Here is a tiny trained network, its code and every weight. The questions are about switching its units off for an input and a target symbol, where a switched-off unit gives its printed mean instead of its output.

import numpy as np


def w(rows, s, z=0):
    codes = np.array(rows[::2]) - 128.0
    scale = np.full(codes.shape[1], s)
    scale[-1] = z or s
    return codes * scale


def norm(h):
    return h / np.sqrt((h * h).mean(-1, keepdims=True) + 1e-5)


def f(y):
    return y / 2 * (1 + np.tanh(0.7978845608 * (y + 0.044715 * y**3)))


def softmax(a):
    e = np.exp(a - a.max(-1, keepdims=True))
    return e / e.sum(-1, keepdims=True)


def log_softmax(a):
    a = a - a.max(-1, keepdims=True)
    return a - np.log(np.exp(a).sum(-1, keepdims=True))


def net(x, mask):
    ids = ['ΛΣΨεμξ'.index(c) for c in x.split()]
    T = len(ids)
    res = E[ids] + P[:T]
    u = 0
    for l in range(2):
        r = norm(res)
        for j in range(3):
            rows = slice(2 * j, 2 * j + 2)
            q, k, v = (r @ M[l][rows].T for M in (Q, K, V))
            z = softmax(np.where(np.tri(T) > 0, q @ k.T / 2**0.5, -1e9)) @ v
            o = O[l][rows]
            res = res + np.where(mask[u + j], z, o[:, -1]) @ o[:, :-1]
        u += 3
        y = f(norm(res) @ A[l][:, :-1].T + A[l][:, -1])
        res = res + np.where(mask[u : u + 8], y, B[l][:, -1]) @ B[l][:, :-1]
        u += 8
    return log_softmax(norm(res)[-1] @ U[:, :-1].T + U[:, -1])


Q, K, V, O, A, B = {}, {}, {}, {}, {}, {}
E = w([
[84,146,7],'Λ',
[144,90,127],'Σ',
[111,94,134],'Ψ',
[101,61,130],'ε',
[12,81,160],'μ',
[101,108,151],'ξ',
],0.015)
P = w([
[106,207,125],'0',
[170,2,93],'1',
[137,103,166],'2',
[118,33,118],'3',
[81,58,127],'4',
[113,84,132],'5',
[111,91,122],'6',
[120,169,201],'7',
[131,133,140],'8',
[129,105,113],'9',
[118,128,117],'10',
],0.0088)
Q[0] = w([
[13,77,178],'L0H0',
[68,88,181],'L0H0',
[105,145,255],'L0H1',
[54,18,83],'L0H1',
[229,82,79],'L0H2',
[243,71,174],'L0H2',
],0.0078)
K[0] = w([
[158,207,113],'L0H0',
[145,154,143],'L0H0',
[198,39,92],'L0H1',
[1,122,166],'L0H1',
[72,199,137],'L0H2',
[115,149,123],'L0H2',
],0.013)
V[0] = w([
[253,193,131],'L0H0',
[148,88,142],'L0H0',
[66,178,164],'L0H1',
[82,153,115],'L0H1',
[153,221,206],'L0H2',
[142,206,154],'L0H2',
],0.0067)
O[0] = w([
[121,193,74,1],'L0H0',
[141,181,156,126],'L0H0',
[150,255,231,173],'L0H1',
[164,166,211,161],'L0H1',
[71,179,137,18],'L0H2',
[66,133,146,42],'L0H2',
],0.0076,0.0053)
A[0] = w([
[148,204,56,234],'L0N0',
[40,49,55,130],'L0N1',
[77,110,168,160],'L0N2',
[138,164,135,201],'L0N3',
[70,137,191,143],'L0N4',
[162,96,123,10],'L0N5',
[137,137,95,3],'L0N6',
[142,147,7,171],'L0N7',
],0.014,0.0043)
B[0] = w([
[232,147,68,154],'L0N0',
[109,195,122,255],'L0N1',
[42,141,60,203],'L0N2',
[165,150,106,122],'L0N3',
[93,122,92,170],'L0N4',
[119,79,160,144],'L0N5',
[149,114,175,108],'L0N6',
[250,175,93,175],'L0N7',
],0.011,0.0062)
Q[1] = w([
[60,112,170],'L1H0',
[5,84,108],'L1H0',
[106,92,115],'L1H1',
[140,167,155],'L1H1',
[243,230,104],'L1H2',
[142,37,150],'L1H2',
],0.013)
K[1] = w([
[82,211,179],'L1H0',
[77,175,254],'L1H0',
[7,95,124],'L1H1',
[208,119,158],'L1H1',
[215,47,4],'L1H2',
[63,240,176],'L1H2',
],0.0069)
V[1] = w([
[5,246,176],'L1H0',
[128,247,91],'L1H0',
[57,114,40],'L1H1',
[157,145,253],'L1H1',
[148,178,30],'L1H2',
[98,216,202],'L1H2',
],0.0076)
O[1] = w([
[81,180,145,220],'L1H0',
[151,172,146,72],'L1H0',
[227,105,41,252],'L1H1',
[90,150,234,53],'L1H1',
[180,158,57,126],'L1H2',
[114,215,244,148],'L1H2',
],0.011,0.004)
A[1] = w([
[65,49,152,134],'L1N0',
[248,94,203,53],'L1N1',
[178,77,115,2],'L1N2',
[53,135,247,199],'L1N3',
[130,212,52,112],'L1N4',
[142,253,217,182],'L1N5',
[135,229,254,71],'L1N6',
[185,171,48,173],'L1N7',
],0.0093,0.0077)
B[1] = w([
[111,184,207,220],'L1N0',
[40,187,163,122],'L1N1',
[92,88,75,112],'L1N2',
[147,255,144,254],'L1N3',
[123,113,179,162],'L1N4',
[123,156,22,205],'L1N5',
[102,198,57,165],'L1N6',
[207,122,67,197],'L1N7',
],0.0098,0.0062)
U = w([
[114,56,71,62],'Λ',
[191,148,35,133],'Σ',
[87,198,114,71],'Ψ',
[71,38,159,241],'ε',
[76,165,201,73],'μ',
[7,186,78,253],'ξ',
],0.012,0.0033)

Each question gives the input, a string of symbols that net reads in full, and the target symbol t.
The units are the heads (2 rows each of Q, K, V and O) and the neurons (one row each of A and B). Each row of codes is followed by its name. A weight is (code - 128) times the scale printed after its matrix; where a second scale follows, it is the last column's (O, A, B and U).
mask holds one flag per unit, layer by layer, with each layer's heads first. A switched-off unit (its flag False) gives its mean, the last column of its rows in O or B, instead of its output. The means were averaged over made-up inputs and are rounded, as every weight is.
A unit's drop is (log p(t) with every unit on - log p(t) with that unit switched off) / (log p(t) with every unit on - log p(t) with every unit switched off).
The circuit of an input: a set's keep is (log p(t) with only the set's units on - log p(t) with every unit switched off) / (log p(t) with every unit on - log p(t) with every unit switched off). Starting from the 12 units with the biggest drops (on a tie, the unit counted first), units are removed one at a time, each time the one whose removal leaves the highest keep (on an exact tie, the one counted first), for as long as the keep stays at least 0.8.
circuit, biggest first: the units of the circuit, biggest drop first
most important unit: the unit with the biggest drop
top k neurons: the k neurons with the biggest drops, biggest first
k most important neurons of layer l: the k neurons of layer l with the biggest drops, biggest first
which heads matter: for each layer, one digit per head in row order, 1 if its drop is at least 0.15 and else 0, layers parted by /
input Λ Σ ε ξ ξ μ ξ Ψ μ Σ Σ, target Λ: top neuron	[L0N1]
input ξ μ μ ξ, target ξ: circuit, biggest first	[L0N7, L0N0]
input Λ Σ Σ, target Λ: circuit, biggest first	[L0H1, L0N7, L1N3]
input ξ μ ε ε ε ξ ε ε Σ, target ξ: top 2 neurons	[L0N7, L0N0]
input μ Λ ε ε ε ξ ξ ε ε, target μ: which heads matter	011 / 001
input ε Σ Σ μ ε ε, target ε: which heads matter	000 / 000
input μ ε ε ε ε ε Σ Ψ, target μ: which heads matter	001 / 011
input Λ ε Σ μ Λ ε, target Λ: 2 most important neurons of layer 0	[L0N7, L0N0]
input μ μ ε ξ Σ, target μ: top 3 neurons	[L0N0, L0N7, L0N1]
input μ ξ ε Ψ, target μ: which heads matter	010 / 000
input μ ε ξ Σ Λ Σ Σ Σ ξ, target μ: which heads matter	001 / 000
input ξ ξ ε Λ ε ε Ψ, target ξ: which heads matter	010 / 101
input μ ε ε Σ ε ε ε ε Σ, target μ: which heads matter	011 / 011
input ε ε Λ ε Σ Ψ Λ Λ ε, target ε: top 3 neurons	[L0N1, L0N7, L0N0]
input ξ ε ε Σ ε Ψ ε Σ, target ξ: which heads matter	010 / 001
input ε Σ ε ξ Σ Σ Σ ε ξ, target ε: which heads matter	000 / 100
input μ ξ ε ε, target μ: most important unit	L0H1
input Λ μ Σ ξ, target Λ: top 2 neurons	[L1N3, L0N7]
input ε Σ Λ ε ε μ ξ Λ ε Λ Σ, target ε: which heads matter	000 / 000
input ξ μ ε μ Σ ε, target ξ: which heads matter	010 / 100
input Λ ε Σ Ψ ε Σ ξ Σ Λ Σ ε, target Λ: most important unit	L0H1
input μ Σ ξ, target μ: 2 most important neurons of layer 0	[L0N7, L0N0]
